W =
[[149 150 123 136 144 137 136 131 142]
 [118 150 119 136 144 138 130 128 134]
 [109 150 119 136 144 147 130 116 132]
 [146 150 119 136 144 147 136 128 142]
 [146 125 119 136 144 147 136 128 142]
 [154 150 119 136 150 147 136 128 146]
 [146 145 119 136 144 147 136 128 142]
 [147 123 120 136 144 147 136 131 142]
 [157 149 123 136 144 137 136 131 144]
 [146 148 119 136 144 147 136 128 142]
 [109 150 119 136 144 147 130 116 132]
 [157 150 119 136 150 147 136 128 146]
 [129 123 119 136 144 147 136 128 132]]
Indices start at 0.
Find the entry at row 1, column 0.
A: 118
The entry at row 0, column 0 -> 149
The bottom-right entry is 132
The entry in the top-right corner is 142
Find the entry just right of 118.
A: 150
Find the entry at row 0, column 2.
A: 123
The entry in row 0 and column 1 is 150
Find the bottom-left entry.
A: 129
The entry just right of the centre entry is 147
Find the entry in row 1 and column 2.
A: 119
Find the entry at row 2, column 0.
A: 109
The entry directly above the centre entry is 150
The centre entry: 144
Find the entry directly below the centre entry.
A: 144
Find the entry just left of 148.
A: 146
Find the entry directly above 129.
A: 157
Find the entry directly above 138.
A: 137

Questions about the table below. Rows and columns are numbered from 0.
1) What is the entry at row 0, column 1?
2) What is the entry in the bottom-right corner?
3) What is the entry in the top-right corner?
4) What is the entry just right of the largest entry?
5) What is the entry in row 1 and column 2?
6) What is the entry in row 1 and column 1?
7) What is the entry in the bottom-left corner?
[[129 129 128 129 129 129 129 129 128 128 128 129 129 128 128 129]
 [156 157 128 156 157 157 156 156 100 100 101 157 156 128  99 155]
 [144 144 128 144 144 144 144 144 112 112 113 144 144 128 112 143]
 [125 125 128 125 125 125 125 125 131 131 130 125 125 128 131 125]
 [152 153 128 152 153 153 152 152 104 104 105 153 152 128 103 151]
 [125 125 128 125 125 125 125 125 130 130 129 125 125 128 130 125]
 [100  99 128 100  99  99 100 100 157 157 156  99 100 128 158 101]
 [ 99  98 128  99  98  99  99 100 156 156 155  99 100 128 157 100]
 [134 134 128 134 134 134 134 134 123 123 123 134 134 128 123 134]
 [141 141 128 141 141 141 141 140 115 115 116 141 140 128 115 140]
 [150 150 128 150 151 150 150 149 106 106 107 150 150 128 106 149]
 [107 107 128 107 106 107 107 108 150 150 149 107 107 128 150 108]]
1) 129
2) 108
3) 129
4) 101
5) 128
6) 157
7) 107

grid =
[[108 129 129 124 107 137 148 140 130]
 [150 141 127 123 124 117 136 127 124]
 [122 124 127 126 137 124 100 105 133]]
Counting starts at 0.
Report the entry in row 0 and column 1.
Answer: 129
The entry at row 2, column 1: 124
Report the entry just left of the smallest entry.
Answer: 124
The entry just right of 105 is 133
Report the entry directly below 150.
Answer: 122
Report the top-left entry.
Answer: 108
The entry in the top-right corner: 130
The top entry of the column that holds the smallest entry is 148
The entry just right of the largest entry is 141
Report the entry in row 0 and column 2.
Answer: 129

Questions about the table below. Indices start at 0.
1) What is the entry in row 2 and column 0?
2) What is the entry in the bottom-right corner?
3) What is the top-right entry?
4) What is the entry in the bottom-left corner?
5) What is the entry in row 0 and column 2?
6) What is the entry at row 1, column 0?
124  129  130  125  139  129  133  126
123  131  122  130  137  133  122  130
136  124  130  108  105  117  137  143
114  125  108  106  132  126  122  145
131  118  133  120  113  113  135  124
120  122  119  135  131  124  118  119
124  121  125  132  127  122  123  120
136  137  137  132  130  137  134  131
146  126  145  144  105  122  131  116
121  128  118  123  133  130  122  134
123  123  117  131  124  125  115  128
120  127  124  149  143  133  116  111
1) 136
2) 111
3) 126
4) 120
5) 130
6) 123

Questions about the row below.
1) Report the last entry.
2) Report the entry just right of the smallest entry.
3) Report the second entry from the right.
4) Report the 1st entry from the left.
5) Report the 3rd entry from the left.
6) Report the entry just left of 100.
array([119, 105, 137, 114, 111, 119, 100, 106, 124, 119, 114, 145, 105])
1) 105
2) 106
3) 145
4) 119
5) 137
6) 119
